Below are the code and all the weights of a small trained network. Each question names an input and a class and asks about switching units off, where a switched-off unit gives its printed mean instead of its output.

import numpy as np


def w(rows, s, z=0):
    codes = np.array(rows[::2]) - 128.0
    scale = np.full(codes.shape[1], s)
    scale[-1] = z or s
    return codes * scale


def f(y):
    return np.maximum(y, 0)


def log_softmax(a):
    a = a - a.max(-1, keepdims=True)
    return a - np.log(np.exp(a).sum(-1, keepdims=True))


def net(x, mask):
    res = np.array(x, float).reshape(1, 4) / 4 @ E
    y = f(res @ A[0][:, :-1].T + A[0][:, -1])
    res = res + np.where(mask, y, B[0][:, -1]) @ B[0][:, :-1]
    return log_softmax(res[-1] @ U[:, :-1].T + U[:, -1])


A, B = {}, {}
E = w([
[99,146,130,61,47,84,97,85,173],'x0',
[117,142,127,130,135,150,114,104,119],'x1',
[143,135,165,116,251,56,114,95,62],'x2',
[220,160,69,154,93,101,68,127,56],'x3',
],0.012)
A[0] = w([
[201,93,165,213,174,186,162,109,127,95],'N1',
[106,91,76,199,57,190,156,137,178,145],'N2',
[183,127,75,152,65,161,117,157,153,195],'N3',
[2,106,188,147,173,104,211,86,150,57],'N4',
[176,111,175,100,218,82,150,103,114,55],'N5',
[120,103,149,61,86,87,101,51,155,128],'N6',
[148,135,94,192,198,187,229,180,121,99],'N7',
[114,87,183,169,211,83,165,58,90,32],'N8',
[63,85,207,60,168,180,209,163,174,74],'N9',
[171,91,191,214,178,193,162,171,109,98],'N10',
[231,104,132,69,166,122,128,69,110,114],'N11',
[131,118,125,90,196,46,135,89,81,27],'N12',
[113,149,146,94,89,57,112,72,174,123],'N13',
[179,161,103,144,83,68,77,143,32,188],'N14',
[102,128,147,190,134,185,135,116,91,255],'N15',
[113,175,121,26,96,65,130,103,154,132],'N16',
[64,156,186,91,169,121,168,165,141,66],'N17',
[121,121,159,79,168,46,136,77,148,48],'N18',
[154,159,132,181,129,218,139,178,192,124],'N19',
],0.0093,0.0031)
B[0] = w([
[113,154,148,140,171,88,78,203,202,207],'N1',
[165,80,135,121,108,183,181,49,139,233],'N2',
[143,141,76,84,94,162,151,59,70,223],'N3',
[163,238,64,186,117,111,118,209,29,220],'N4',
[161,98,147,62,33,119,183,84,152,215],'N5',
[43,102,205,136,253,123,66,173,155,194],'N6',
[74,72,156,90,203,65,65,184,216,225],'N7',
[74,72,163,63,139,108,225,87,160,218],'N8',
[192,196,46,140,16,144,129,160,1,228],'N9',
[67,97,187,171,180,115,69,182,206,222],'N10',
[186,141,61,120,72,145,190,70,89,190],'N11',
[157,98,152,70,103,188,218,56,119,211],'N12',
[84,62,163,176,164,99,65,178,183,192],'N13',
[177,209,100,179,147,162,95,210,79,253],'N14',
[142,146,127,120,129,83,92,142,124,190],'N15',
[29,95,163,151,172,72,71,211,212,199],'N16',
[130,174,97,195,44,188,79,185,41,184],'N17',
[72,110,137,126,98,162,141,45,161,183],'N18',
[56,92,162,61,113,118,146,51,160,198],'N19',
],0.0077,0.012)
U = w([
[92,131,143,166,187,71,29,178,254,209],'0',
[219,222,43,193,117,120,78,163,52,6],'1',
[126,117,118,90,76,165,209,36,212,171],'2',
],0.0088,0.0017)

Each question gives the input, the list of numbers given to net, and the class t.
The units are the neurons (one row each of A and B). Each row of codes is followed by its name. A weight is (code - 128) times the scale printed after its matrix; where a second scale follows, it is the last column's (A, B and U).
mask holds one flag per neuron, in row order. A switched-off neuron (its flag False) gives its mean, the last column of its row in B, instead of its output. The means were averaged over made-up inputs and are rounded, as every weight is.
A unit's drop is (log p(t) with every unit on - log p(t) with that unit switched off) / (log p(t) with every unit on - log p(t) with every unit switched off).
The circuit of an input: a set's keep is (log p(t) with only the set's units on - log p(t) with every unit switched off) / (log p(t) with every unit on - log p(t) with every unit switched off). Starting from the 12 units with the biggest drops (on a tie, the unit counted first), units are removed one at a time, each time the one whose removal leaves the highest keep (on an exact tie, the one counted first), for as long as the keep stays at least 0.8.
units of the circuit, in order: the units of the circuit, biggest drop first
most important unit: the unit with the biggest drop
k most important neurons: the k neurons with the biggest drops, biggest first
drop of u: that unit's drop, to one decimal
input [-4,0,5,4], class 2: most important unit : N12
input [8,-1,-8,4], class 0: 4 most important neurons : N16; N6; N13; N12
input [8,0,-6,-6], class 0: 2 most important neurons : N16; N6
input [-3,-1,-4,1], class 2: 3 most important neurons : N16; N2; N6
input [0,7,6,5], class 2: 2 most important neurons : N12; N4
input [3,5,8,-7], class 2: 4 most important neurons : N8; N18; N12; N5
input [0,-1,4,-4], class 1: 3 most important neurons : N4; N9; N17
input [-2,-1,-1,-3], class 1: 2 most important neurons : N9; N16
input [-1,-4,-2,-2], class 1: 4 most important neurons : N8; N12; N5; N18
input [4,1,5,-8], class 1: 2 most important neurons : N4; N9
input [6,-3,-1,6], class 0: 2 most important neurons : N16; N9
input [-3,4,6,-4], class 2: 4 most important neurons : N8; N5; N14; N12
input [7,-7,-1,-7], class 0: 4 most important neurons : N16; N6; N13; N14
input [7,5,-3,6], class 0: units of the circuit, in order : N16
input [6,-6,-4,5], class 0: 2 most important neurons : N16; N9
input [-3,1,6,5], class 2: drop of N5 : 0.3
input [-1,0,5,-8], class 1: drop of N4 : 0.6
input [1,8,5,-2], class 2: drop of N18 : 0.0
input [-3,-2,7,5], class 2: drop of N5 : 0.1
input [-6,1,-3,-8], class 1: units of the circuit, in order : N9
